Below are the code and all the weights of a small trained network. Each question names an input and a class and asks about switching units off, where a switched-off unit gives its printed mean instead of its output.

import numpy as np


def w(rows, s, z=0):
    codes = np.array(rows[::2]) - 128.0
    scale = np.full(codes.shape[1], s)
    scale[-1] = z or s
    return codes * scale


def f(y):
    return np.maximum(y, 0)


def log_softmax(a):
    a = a - a.max(-1, keepdims=True)
    return a - np.log(np.exp(a).sum(-1, keepdims=True))


def net(x, mask):
    res = np.array(x, float).reshape(1, 6) / 4 @ E
    y = f(res @ A[0][:, :-1].T + A[0][:, -1])
    res = res + np.where(mask, y, B[0][:, -1]) @ B[0][:, :-1]
    return log_softmax(res[-1] @ U[:, :-1].T + U[:, -1])


A, B = {}, {}
E = w([
[153,135,149,171,143,75,84,119,112,2],'x0',
[136,180,115,56,99,118,69,211,215,169],'x1',
[59,8,238,207,132,116,116,172,198,133],'x2',
[55,64,117,41,119,100,110,186,90,96],'x3',
[167,157,156,85,174,200,222,182,197,164],'x4',
[161,118,122,150,71,197,44,166,158,96],'x5',
],0.0071)
A[0] = w([
[104,80,183,161,133,108,115,175,195,136,178],'neuron 1',
[75,110,115,108,165,108,226,105,72,178,128],'neuron 2',
[88,93,106,86,85,91,69,173,63,3,184],'neuron 3',
[86,91,186,91,170,100,141,163,143,43,204],'neuron 4',
[249,252,102,146,151,205,142,137,166,110,255],'neuron 5',
[86,113,153,95,128,143,122,217,234,201,76],'neuron 6',
[147,149,124,206,170,57,124,54,76,63,169],'neuron 7',
[157,215,36,7,157,120,124,119,127,175,144],'neuron 8',
[166,157,66,136,140,146,164,2,79,117,145],'neuron 9',
],0.0063,0.0034)
B[0] = w([
[96,158,190,154,144,154,147,41,117,79,201],'neuron 1',
[132,84,102,54,121,180,104,182,195,183,182],'neuron 2',
[135,88,83,105,203,134,2,140,180,115,212],'neuron 3',
[137,126,164,120,188,164,85,108,166,90,197],'neuron 4',
[229,108,137,152,109,161,103,104,216,127,254],'neuron 5',
[91,166,206,165,184,114,111,46,92,58,197],'neuron 6',
[65,181,165,200,176,72,103,55,102,20,216],'neuron 7',
[165,238,148,91,74,80,185,170,84,169,218],'neuron 8',
[131,188,185,126,143,131,125,57,142,96,206],'neuron 9',
],0.0079,0.009)
U = w([
[158,90,121,128,173,169,78,119,241,117,203],'0',
[77,161,72,51,155,115,134,193,54,150,119],'1',
[69,176,210,202,160,109,137,45,83,80,153],'2',
[181,174,76,109,16,123,155,184,139,180,106],'3',
[152,145,128,132,157,132,203,188,128,143,3],'4',
[73,74,2,174,143,94,75,146,87,117,89],'5',
[77,16,101,135,128,185,205,179,109,166,95],'6',
],0.0087,0.0043)

Each question gives the input, the list of numbers given to net, and the class t.
The units are the neurons (one row each of A and B). Each row of codes is followed by its name. A weight is (code - 128) times the scale printed after its matrix; where a second scale follows, it is the last column's (A, B and U).
mask holds one flag per neuron, in row order. A switched-off neuron (its flag False) gives its mean, the last column of its row in B, instead of its output. The means were averaged over made-up inputs and are rounded, as every weight is.
A unit's drop is (log p(t) with every unit on - log p(t) with that unit switched off) / (log p(t) with every unit on - log p(t) with every unit switched off).
The circuit of an input: a set's keep is (log p(t) with only the set's units on - log p(t) with every unit switched off) / (log p(t) with every unit on - log p(t) with every unit switched off). Starting from all 9 units, units are removed one at a time, each time the one whose removal leaves the highest keep (on an exact tie, the one counted first), for as long as the keep stays at least 0.8.
circuit, biggest first: the units of the circuit, biggest drop first
top k neurons: the k neurons with the biggest drops, biggest first
drop when u is switched off: that unit's drop, to one decimal
input [-5,-7,2,-8,5,-8], class 0: top neuron -> (neuron 2)
input [6,4,1,8,-7,-3], class 5: top 3 neurons -> (neuron 5; neuron 3; neuron 9)
input [-7,4,1,2,-8,7], class 5: circuit, biggest first -> (neuron 5; neuron 9)
input [2,7,5,-2,5,0], class 2: top 2 neurons -> (neuron 6; neuron 1)
input [-5,1,2,7,-7,6], class 5: top 3 neurons -> (neuron 5; neuron 9; neuron 2)
input [-7,-7,4,-4,-1,6], class 6: top 2 neurons -> (neuron 7; neuron 6)
input [-4,-1,1,6,7,2], class 2: top 3 neurons -> (neuron 6; neuron 5; neuron 3)
input [1,-4,3,8,-8,0], class 5: top 2 neurons -> (neuron 3; neuron 5)
input [5,5,1,5,-8,-4], class 5: circuit, biggest first -> (neuron 3; neuron 5)
input [-6,-5,4,6,6,4], class 2: top 3 neurons -> (neuron 6; neuron 5; neuron 1)
input [6,-6,0,7,0,8], class 0: top 2 neurons -> (neuron 3; neuron 4)
input [6,0,1,4,-2,4], class 0: top 2 neurons -> (neuron 3; neuron 4)
input [5,-2,-1,5,-2,4], class 5: circuit, biggest first -> (neuron 5; neuron 3; neuron 9)
input [6,8,-1,7,-1,-8], class 1: circuit, biggest first -> (neuron 5; neuron 7)
input [4,4,4,7,-2,-5], class 0: circuit, biggest first -> (neuron 3)
input [0,-2,5,0,8,4], class 2: top 3 neurons -> (neuron 6; neuron 1; neuron 3)
input [-8,0,-2,1,-8,0], class 3: circuit, biggest first -> (neuron 7; neuron 6)
input [-2,8,5,6,7,-2], class 2: drop when neuron 6 is switched off -> 0.4
input [-7,-8,-5,-4,8,-8], class 3: drop when neuron 2 is switched off -> 0.1
input [3,8,-5,1,4,-8], class 3: drop when neuron 8 is switched off -> 0.2
input [4,-1,-4,7,-5,-6], class 5: circuit, biggest first -> (neuron 3)
